Below is a small trained network, with its code and all its weights. Each question gives an input and a class and asks what happens when units are switched off, that is, made to give their printed mean instead of their output.

import numpy as np


def w(rows, s, z=0):
    codes = np.array(rows[::2]) - 128.0
    scale = np.full(codes.shape[1], s)
    scale[-1] = z or s
    return codes * scale


def f(y):
    return np.maximum(y, 0)


def log_softmax(a):
    a = a - a.max(-1, keepdims=True)
    return a - np.log(np.exp(a).sum(-1, keepdims=True))


def net(x, mask):
    res = np.array(x, float).reshape(1, 8) / 4 @ E
    y = f(res @ A[0][:, :-1].T + A[0][:, -1])
    res = res + np.where(mask, y, B[0][:, -1]) @ B[0][:, :-1]
    return log_softmax(res[-1] @ U[:, :-1].T + U[:, -1])


A, B = {}, {}
E = w([
[67,107,128,23,183,174,56],'x0',
[226,81,208,163,177,130,47],'x1',
[93,22,154,171,246,148,254],'x2',
[133,139,122,131,133,133,127],'x3',
[126,122,130,123,118,122,129],'x4',
[126,123,124,130,129,129,127],'x5',
[208,122,89,28,146,114,170],'x6',
[126,130,131,130,127,135,133],'x7',
],0.009)
A[0] = w([
[205,79,140,148,172,166,81,79],'n0',
[82,53,107,182,215,165,194,96],'n1',
[76,65,97,147,112,162,165,77],'n2',
[84,167,67,127,112,135,200,142],'n3',
[229,43,185,130,137,156,100,94],'n4',
[202,88,244,135,178,156,61,81],'n5',
[142,71,200,126,154,119,247,90],'n6',
[17,155,46,71,104,138,198,60],'n7',
[115,88,130,114,105,129,141,249],'n8',
[233,96,98,31,147,128,187,136],'n9',
[204,156,76,87,172,114,191,152],'n10',
[44,54,120,72,152,113,37,144],'n11',
[195,156,70,213,117,120,217,117],'n12',
[107,77,139,128,225,162,179,99],'n13',
[66,110,152,219,141,166,104,163],'n14',
[39,117,113,10,237,254,72,92],'n15',
],0.008,0.013)
B[0] = w([
[91,178,144,112,106,118,170,164],'n0',
[154,134,108,59,80,152,62,209],'n1',
[116,194,145,80,87,131,165,147],'n2',
[163,152,173,120,187,134,141,186],'n3',
[87,170,150,109,159,122,178,183],'n4',
[70,218,154,69,129,73,216,195],'n5',
[163,163,91,87,68,143,115,189],'n6',
[97,195,224,74,158,90,183,177],'n7',
[151,128,88,151,255,143,41,249],'n8',
[16,72,125,144,104,149,76,199],'n9',
[62,56,123,158,126,169,106,189],'n10',
[189,90,91,160,117,152,183,197],'n11',
[170,112,147,208,110,100,180,187],'n12',
[175,197,102,86,83,117,88,195],'n13',
[43,61,108,134,118,151,94,204],'n14',
[201,71,154,201,72,98,204,214],'n15',
],0.0084,0.013)
U = w([
[94,206,207,99,162,85,191,25],'0',
[195,204,85,73,12,142,75,55],'1',
[200,77,155,191,72,89,199,64],'2',
[132,134,117,134,189,127,108,250],'3',
[135,131,117,131,183,125,112,253],'4',
[136,132,134,143,184,140,101,223],'5',
[20,80,141,139,87,150,112,36],'6',
],0.011,0.0069)

Each question gives the input, the list of numbers given to net, and the class t.
The units are the neurons (one row each of A and B). Each row of codes is followed by its name. A weight is (code - 128) times the scale printed after its matrix; where a second scale follows, it is the last column's (A, B and U).
mask holds one flag per neuron, in row order. A switched-off neuron (its flag False) gives its mean, the last column of its row in B, instead of its output. The means were averaged over made-up inputs and are rounded, as every weight is.
A unit's drop is (log p(t) with every unit on - log p(t) with that unit switched off) / (log p(t) with every unit on - log p(t) with every unit switched off).
The circuit of an input: a set's keep is (log p(t) with only the set's units on - log p(t) with every unit switched off) / (log p(t) with every unit on - log p(t) with every unit switched off). Starting from the 12 units with the biggest drops (on a tie, the unit counted first), units are removed one at a time, each time the one whose removal leaves the highest keep (on an exact tie, the one counted first), for as long as the keep stays at least 0.8.
units of the circuit, in order: the units of the circuit, biggest drop first
unit that matters most: the unit with the biggest drop
top k neurons: the k neurons with the biggest drops, biggest first
input [-4,-7,-1,3,-5,5,7,6], class 0: unit that matters most => n7
input [8,7,-3,2,-2,4,1,6], class 2: top 2 neurons => [n15 n11]
input [-2,8,-7,5,-2,-2,4,-8], class 0: units of the circuit, in order => [n5 n4 n1]
input [-7,4,-3,-4,2,-2,-8,5], class 6: top 2 neurons => [n14 n15]
input [0,-7,1,3,0,6,5,-4], class 0: top 3 neurons => [n7 n3 n14]
input [-3,2,-3,6,0,-4,8,-6], class 6: units of the circuit, in order => [n9 n10]
input [-6,0,-5,-6,1,-1,-3,4], class 2: top 2 neurons => [n1 n13]
input [-1,0,8,-1,8,-4,-4,2], class 1: units of the circuit, in order => [n1 n6]
input [-7,-2,-1,-1,6,-2,8,7], class 6: top 4 neurons => [n9 n10 n15 n11]
input [-3,-8,6,-4,-3,-7,-8,4], class 0: top 3 neurons => [n7 n3 n2]
input [-8,-8,-2,4,-6,3,4,-4], class 0: top 2 neurons => [n7 n15]
input [8,8,5,7,-2,4,3,3], class 0: top 3 neurons => [n5 n4 n0]
input [-1,5,-4,2,-4,2,6,-2], class 6: units of the circuit, in order => [n9 n10 n13]
input [1,-1,-2,4,4,-3,8,0], class 6: top 2 neurons => [n9 n10]
input [8,1,8,-6,2,0,5,-7], class 1: unit that matters most => n13
input [0,8,7,4,-6,3,5,-8], class 0: top 3 neurons => [n5 n4 n0]
input [4,4,7,-7,6,-7,4,4], class 1: units of the circuit, in order => [n13 n6]
input [-1,-7,7,-7,7,3,-1,1], class 0: top 3 neurons => [n7 n3 n2]
input [4,2,8,-7,-7,6,1,6], class 1: units of the circuit, in order => [n13 n1]
input [6,6,7,1,3,7,3,-2], class 1: units of the circuit, in order => [n13 n1]
input [6,8,2,5,-6,6,5,7], class 0: units of the circuit, in order => [n5]
